Here is a tiny trained network, its code and every weight. The questions are about switching its units off for an input and a class, where a switched-off unit gives its printed mean instead of its output.

import numpy as np


def w(rows, s, z=0):
    codes = np.array(rows[::2]) - 128.0
    scale = np.full(codes.shape[1], s)
    scale[-1] = z or s
    return codes * scale


def f(y):
    return y / 2 * (1 + np.tanh(0.7978845608 * (y + 0.044715 * y**3)))


def log_softmax(a):
    a = a - a.max(-1, keepdims=True)
    return a - np.log(np.exp(a).sum(-1, keepdims=True))


def net(x, mask):
    res = np.array(x, float).reshape(1, 6) / 4 @ E
    y = f(res @ A[0][:, :-1].T + A[0][:, -1])
    res = res + np.where(mask, y, B[0][:, -1]) @ B[0][:, :-1]
    return log_softmax(res[-1] @ U[:, :-1].T + U[:, -1])


A, B = {}, {}
E = w([
[85,88,58,195],'x0',
[121,145,148,113],'x1',
[123,125,124,132],'x2',
[86,156,121,127],'x3',
[222,94,167,109],'x4',
[165,231,185,253],'x5',
],0.0064)
A[0] = w([
[70,177,130,111,151],'N1',
[145,151,130,157,246],'N2',
[99,211,158,165,61],'N3',
[100,143,95,128,91],'N4',
[55,115,135,102,88],'N5',
[68,194,85,170,101],'N6',
[178,180,111,170,47],'N7',
[89,45,52,245,202],'N8',
[123,105,90,23,61],'N9',
[172,101,106,155,147],'N10',
[218,183,80,141,101],'N11',
[116,95,65,53,62],'N12',
[141,100,141,148,230],'N13',
[126,129,153,126,254],'N14',
[218,108,173,111,214],'N15',
[57,175,146,110,186],'N16',
[177,162,189,88,186],'N17',
[145,181,154,178,45],'N18',
[178,154,139,205,24],'N19',
[245,142,187,59,156],'N20',
[87,138,191,147,213],'N21',
[149,138,33,40,50],'N22',
[75,170,99,136,121],'N23',
[92,45,129,94,65],'N24',
],0.011,0.0053)
B[0] = w([
[151,64,92,90,159],'N1',
[161,95,102,65,220],'N2',
[176,149,149,159,170],'N3',
[160,120,215,163,125],'N4',
[200,85,160,202,145],'N5',
[182,102,151,130,170],'N6',
[191,151,131,159,153],'N7',
[41,133,161,134,254],'N8',
[193,225,124,246,191],'N9',
[102,128,57,75,154],'N10',
[180,92,142,129,158],'N11',
[170,233,172,229,184],'N12',
[2,106,73,35,196],'N13',
[49,82,72,88,211],'N14',
[74,74,124,141,238],'N15',
[128,33,68,86,180],'N16',
[64,91,75,186,212],'N17',
[204,229,122,164,164],'N18',
[201,205,155,204,171],'N19',
[86,125,137,143,244],'N20',
[127,127,93,100,191],'N21',
[202,183,154,151,166],'N22',
[167,36,178,155,150],'N23',
[254,211,182,173,167],'N24',
],0.0055,0.0062)
U = w([
[254,209,183,206,1],'0',
[97,169,4,109,201],'1',
[139,37,123,131,195],'2',
[78,202,43,72,173],'3',
[178,42,93,110,141],'4',
[55,131,96,145,55],'5',
],0.0083,0.0044)

Each question gives the input, the list of numbers given to net, and the class t.
The units are the neurons (one row each of A and B). Each row of codes is followed by its name. A weight is (code - 128) times the scale printed after its matrix; where a second scale follows, it is the last column's (A, B and U).
mask holds one flag per neuron, in row order. A switched-off neuron (its flag False) gives its mean, the last column of its row in B, instead of its output. The means were averaged over made-up inputs and are rounded, as every weight is.
A unit's drop is (log p(t) with every unit on - log p(t) with that unit switched off) / (log p(t) with every unit on - log p(t) with every unit switched off).
The circuit of an input: a set's keep is (log p(t) with only the set's units on - log p(t) with every unit switched off) / (log p(t) with every unit on - log p(t) with every unit switched off). Starting from the 12 units with the biggest drops (on a tie, the unit counted first), units are removed one at a time, each time the one whose removal leaves the highest keep (on an exact tie, the one counted first), for as long as the keep stays at least 0.8.
circuit, biggest first: the units of the circuit, biggest drop first
unit that matters most: the unit with the biggest drop
k most important neurons: the k neurons with the biggest drops, biggest first
drop of u: that unit's drop, to one decimal
input [8,1,-2,-7,7,-6], class 5: 2 most important neurons : N8, N13
input [1,5,-6,5,-7,1], class 2: unit that matters most : N23
input [4,5,6,-4,1,-7], class 0: 3 most important neurons : N24, N12, N9
input [8,-3,-1,2,-8,-1], class 2: circuit, biggest first : N23, N6, N5
input [7,-3,7,8,5,-8], class 0: circuit, biggest first : N24, N12, N9
input [5,-4,3,-4,-8,6], class 2: circuit, biggest first : N23, N6
input [-6,-5,0,-6,5,-7], class 0: circuit, biggest first : N9, N12
input [7,5,5,7,-8,-7], class 2: circuit, biggest first : N23, N5
input [7,-4,-3,7,-6,3], class 4: drop of N23 : 0.3
input [-3,7,2,6,-8,5], class 2: drop of N1 : 0.1
input [-7,4,-3,1,-6,-8], class 0: drop of N5 : 0.0
input [-8,0,6,-5,5,-5], class 5: drop of N17 : 0.2
